[154, 128, 155, 130, 106] >> 155, 155
[142, 148, 137, 151, 147, 131, 122] >> 151, 151
[142, 157, 141, 103, 123, 118, 155] >> 103, 157
[128, 100, 129, 128, 131] >> 129, 131
[122, 113, 122, 105, 123] >> 122, 123
[144, 110, 140, 128, 115, 152, 109] >> 128, 152
[[126, 127, 119, 127, 121], [127, 141, 127, 122, 142], [131, 120, 137, 151, 117]] >> 127, 151
[124, 138, 124, 155, 136] >> 124, 155
[154, 112, 107, 127, 102, 106, 105] >> 127, 154
---
array([[141, 153, 136, 129],
       [124, 115, 110, 147]]) result: 153, 147

array([156, 133, 127, 127]) result: 156, 133

array([104, 118, 135, 149, 127, 108]) result: 149, 135

array([[113, 123, 114, 143, 122],
       [142, 131, 111, 106, 132],
       [138, 130, 112, 125, 129]]) result: 143, 142

array([[148, 122, 137, 127, 152, 115, 142],
       [142, 136, 136, 117, 126, 130, 126],
       [146, 136, 139, 132, 133, 133, 120]]) result: 152, 148

array([126, 121, 155, 115]) result: 155, 126
---
[134 138 156 150] ==> 138
[141 101 125 142] ==> 101
[113 126 122 150] ==> 126
[136 153 150 123] ==> 153
[122 103 147 120] ==> 103
[112 121 109 153] ==> 121
[117 124 128 152] ==> 124
---
[[131 129 105 131 112]
 [127 130 110 128 127]] -> 112

[127 135 158 129] -> 135

[137 101 130 142 117 104 103] -> 104

[119  98 104  99] -> 104

[[152 130 150 149 118]
 [113 128 107 119 140]
 [145 137 145 145 119]] -> 118

[113 145 149 154 121 111] -> 121

[[112 107 106 109]
 [134 136 138 136]] -> 109
---
[137 133 139 109 152] | 152, 109

[135 134 149 133] | 149, 133

[104 126 129 139] | 139, 104

[[110 113 119 107 126]
 [106 111 116 105 133]] | 133, 105

[[111 121 137 134]
 [122 133 136 126]
 [119 144  99 147]] | 147, 99

[145 121 130 153 133 134] | 153, 121
---
Q:
[[111 107 108 109 104 127]
 [129 131 133 131 136 111]
 [138 141 138 138 143 102]]
A: 127

Q:
[[107 133 109 138 108]
 [140 148 138 144 140]]
A: 108

Q: [138 143 140 104  99]
A: 99

Q: [127 129 154 128 127 133 128]
A: 128

Q: [129 128 133 111 129 102 119]
A: 119

Q:
[[124 110 132 135 126 128]
 [132 129 118 142 130 128]
 [127 126 129 150 127 125]]
A: 128
---
Input: [126 127 120 104]
Output: 126

Input:
[[127 107 144 113 151 133]
 [126 144 121 131 104 128]]
Output: 121

Input: [103 148 149 136 150 132 127]
Output: 136

Input: [124 153 134 130 115]
Output: 153

Input: [111 120 147 101 102]
Output: 120

Input: [126 117 106 116]
Output: 126

Input: [135 121 138 111 151 121 118]
Output: 111

Input:
[[108 128 128 130 126]
 [102 129 127 131 126]
 [102 128 128 129 128]]
Output: 128

Input: [107 144 147 124 151]
Output: 144
---
[150 134 148 145 124 128] yields 128

[110 108 136 145 109 153] yields 109

[126 129 103 127 128] yields 126

[[151 136 148 151 118 126]
 [153 125 145 130 133 127]
 [146 130 150 142 115 125]] yields 118

[111 157 141 119 139 129] yields 119

[[147 141 113 109 136 114]
 [142 139 111 154 120 133]] yields 111

[[120 113 139 154]
 [147 150 128 144]] yields 120

[[126 130 155 128 128 131]
 [120 131 132 131 119 132]] yields 120
---
[143 153 140 110 109] Answer: 153, 109

[148 149 137 133 105 146] Answer: 149, 105

[ 99 124 112 106] Answer: 124, 99

[126 117 150 143 156] Answer: 156, 117

[[107 108 115 112]
 [129 128 128 128]] Answer: 129, 107

[100 138 128 123] Answer: 138, 100

[128 127 135 152] Answer: 152, 127

[[124 127 131 120]
 [147 111 135 102]] Answer: 147, 102
---
101  119  130  125  128  145  117 → 145, 101

136  152  107  129  108  106  125
126  149  122  131  128  112  137
→ 152, 106

128  139  135  125  127  130
129  117  123  138  131  123
133  120  140  121  102  109
→ 140, 102

151  110  113  157 → 157, 110

118  151  104  131 → 151, 104

140   98  144  142 → 144, 98

138  100  114  136  128  121  135 → 138, 100
